Below is a small trained network, with its code and all its weights. Each question gives an input and a target symbol and asks what happens when units are switched off, that is, made to give their printed mean instead of their output.

import numpy as np


def w(rows, s, z=0):
    codes = np.array(rows[::2]) - 128.0
    scale = np.full(codes.shape[1], s)
    scale[-1] = z or s
    return codes * scale


def f(y):
    return np.maximum(y, 0)


def softmax(a):
    e = np.exp(a - a.max(-1, keepdims=True))
    return e / e.sum(-1, keepdims=True)


def log_softmax(a):
    a = a - a.max(-1, keepdims=True)
    return a - np.log(np.exp(a).sum(-1, keepdims=True))


def net(x, mask):
    ids = ['ΓΛΠΣΨαβδεζθμτφ'.index(c) for c in x.split()]
    T = len(ids)
    res = E[ids] + P[:T]
    q, k, v = (res @ M[0].T for M in (Q, K, V))
    z = softmax(np.where(np.tri(T) > 0, q @ k.T / 4**0.5, -1e9)) @ v
    res = res + np.where(mask[0], z, O[0][:, -1]) @ O[0][:, :-1]
    y = f(res @ A[0][:, :-1].T + A[0][:, -1])
    res = res + np.where(mask[1:9], y, B[0][:, -1]) @ B[0][:, :-1]
    return log_softmax(res[-1] @ U[:, :-1].T + U[:, -1])


Q, K, V, O, A, B = {}, {}, {}, {}, {}, {}
E = w([
[125,222,54,161,147],'Γ',
[165,242,113,106,136],'Λ',
[210,185,135,167,100],'Π',
[135,164,156,90,182],'Σ',
[72,198,80,160,164],'Ψ',
[125,169,208,123,191],'α',
[231,154,113,137,161],'β',
[236,195,241,91,104],'δ',
[90,158,242,139,151],'ε',
[112,129,148,58,182],'ζ',
[121,144,1,63,166],'θ',
[146,187,118,18,122],'μ',
[208,118,86,152,130],'τ',
[86,153,25,137,114],'φ',
],0.019)
P = w([
[186,254,175,178,181],'0',
[166,234,124,138,213],'1',
[132,212,132,127,214],'2',
[119,181,139,137,206],'3',
[106,179,146,141,175],'4',
[89,181,144,143,145],'5',
[94,186,142,140,110],'6',
[104,192,137,128,79],'7',
[105,181,153,137,43],'8',
[114,138,153,112,44],'9',
[125,139,166,116,40],'10',
[134,140,180,137,86],'11',
],0.0076)
Q[0] = w([
[119,131,74,180,170],'h1',
[25,162,212,104,131],'h1',
[125,161,74,95,74],'h1',
[57,255,171,95,174],'h1',
],0.0097)
K[0] = w([
[101,114,159,119,197],'h1',
[107,48,112,81,53],'h1',
[95,187,124,168,85],'h1',
[99,18,141,104,2],'h1',
],0.0091)
V[0] = w([
[93,147,165,171,89],'h1',
[246,109,202,99,138],'h1',
[120,217,183,127,166],'h1',
[123,125,122,173,145],'h1',
],0.013)
O[0] = w([
[1,56,74,209,232,147],'h1',
[95,160,107,192,27,124],'h1',
[138,139,226,172,113,247],'h1',
[192,58,136,183,177,130],'h1',
],0.011,0.016)
A[0] = w([
[110,58,142,143,148,188],'n1',
[188,106,218,183,138,223],'n2',
[61,139,2,136,200,120],'n3',
[248,98,160,193,123,4],'n4',
[182,90,164,108,91,31],'n5',
[128,185,143,149,143,95],'n6',
[150,144,199,25,72,95],'n7',
[216,165,125,180,120,223],'n8',
],0.011,0.0041)
B[0] = w([
[105,179,153,168,243,149],'n1',
[155,69,122,49,144,253],'n2',
[211,136,32,174,1,139],'n3',
[58,200,25,94,90,165],'n4',
[141,37,95,246,180,136],'n5',
[146,108,71,169,105,180],'n6',
[141,202,52,227,121,172],'n7',
[70,61,165,85,139,180],'n8',
],0.0089,0.025)
U = w([
[49,101,35,37,132,105],'Γ',
[127,104,126,42,93,193],'Λ',
[117,108,89,112,119,135],'Π',
[63,184,108,71,131,20],'Σ',
[116,216,102,56,200,137],'Ψ',
[158,91,222,130,117,253],'α',
[174,106,150,119,98,18],'β',
[103,153,131,108,101,33],'δ',
[118,79,75,180,138,129],'ε',
[164,168,166,94,104,148],'ζ',
[163,248,179,102,98,131],'θ',
[121,178,137,91,113,140],'μ',
[115,142,111,100,131,2],'τ',
[254,69,95,141,123,223],'φ',
],0.0076,0.0035)

Each question gives the input, a string of symbols that net reads in full, and the target symbol t.
The units are the heads (4 rows each of Q, K, V and O) and the neurons (one row each of A and B). Each row of codes is followed by its name. A weight is (code - 128) times the scale printed after its matrix; where a second scale follows, it is the last column's (O, A, B and U).
mask holds one flag per unit, heads first, then neurons. A switched-off unit (its flag False) gives its mean, the last column of its rows in O or B, instead of its output. The means were averaged over made-up inputs and are rounded, as every weight is.
A unit's drop is (log p(t) with every unit on - log p(t) with that unit switched off) / (log p(t) with every unit on - log p(t) with every unit switched off).
The circuit of an input: a set's keep is (log p(t) with only the set's units on - log p(t) with every unit switched off) / (log p(t) with every unit on - log p(t) with every unit switched off). Starting from all 9 units, units are removed one at a time, each time the one whose removal leaves the highest keep (on an exact tie, the one counted first), for as long as the keep stays at least 0.8.
circuit, biggest first: the units of the circuit, biggest drop first
top k neurons: the k neurons with the biggest drops, biggest first
drop when u is switched off: that unit's drop, to one decimal
input ε Π α ε μ θ α μ, target θ: circuit, biggest first -> (h1; n7)
input ζ Π ε ε α ε ε Ψ, target ε: top neuron -> (n3)
input φ φ Σ φ, target φ: circuit, biggest first -> (n3; h1)
input ε α Π Σ Π ε φ Σ, target Ψ: circuit, biggest first -> (h1; n8)
input φ φ α Σ θ ε, target φ: circuit, biggest first -> (h1; n5; n7)
input ζ Π ε Π ε β ε Λ, target α: circuit, biggest first -> (h1; n4; n7)
input ε φ φ ε Ψ Σ ε ε φ φ Π ε, target Ψ: circuit, biggest first -> (h1; n1)
input φ Ψ ε μ α φ ε ε ε ε Λ Ψ, target ε: circuit, biggest first -> (h1; n3)
input Γ δ ε α ε Γ ε δ Σ, target α: circuit, biggest first -> (n4; h1; n7)
input ε φ φ φ δ ε Π φ ε θ α ε, target φ: top 3 neurons -> (n5; n4; n7)
input ε ε α, target α: top 2 neurons -> (n7; n2)
input μ ζ Λ, target θ: top 2 neurons -> (n7; n2)
input Λ φ Π φ θ δ Π τ, target Γ: top 3 neurons -> (n4; n8; n2)
input θ Γ α, target φ: top neuron -> (n5)
input φ φ Λ Γ, target φ: top 3 neurons -> (n3; n4; n1)
input ζ θ ε ε μ ε τ φ φ δ, target φ: top 3 neurons -> (n5; n7; n1)
input Λ ε μ Λ φ φ Σ ε ε φ Λ, target Ψ: top 4 neurons -> (n2; n6; n5; n8)
input τ Π α φ ε φ μ δ, target φ: top 3 neurons -> (n5; n7; n2)
input ε ε δ ε ε δ φ, target ε: top 2 neurons -> (n2; n3)
input ε μ ε ε δ Σ Π β, target Γ: top 2 neurons -> (n4; n8)
input ε θ α Ψ Ψ, target α: drop when n8 is switched off -> 0.0
input θ ε ε β ε Π, target Γ: drop when n2 is switched off -> 0.1
input ε Π θ, target ε: drop when n2 is switched off -> 0.2
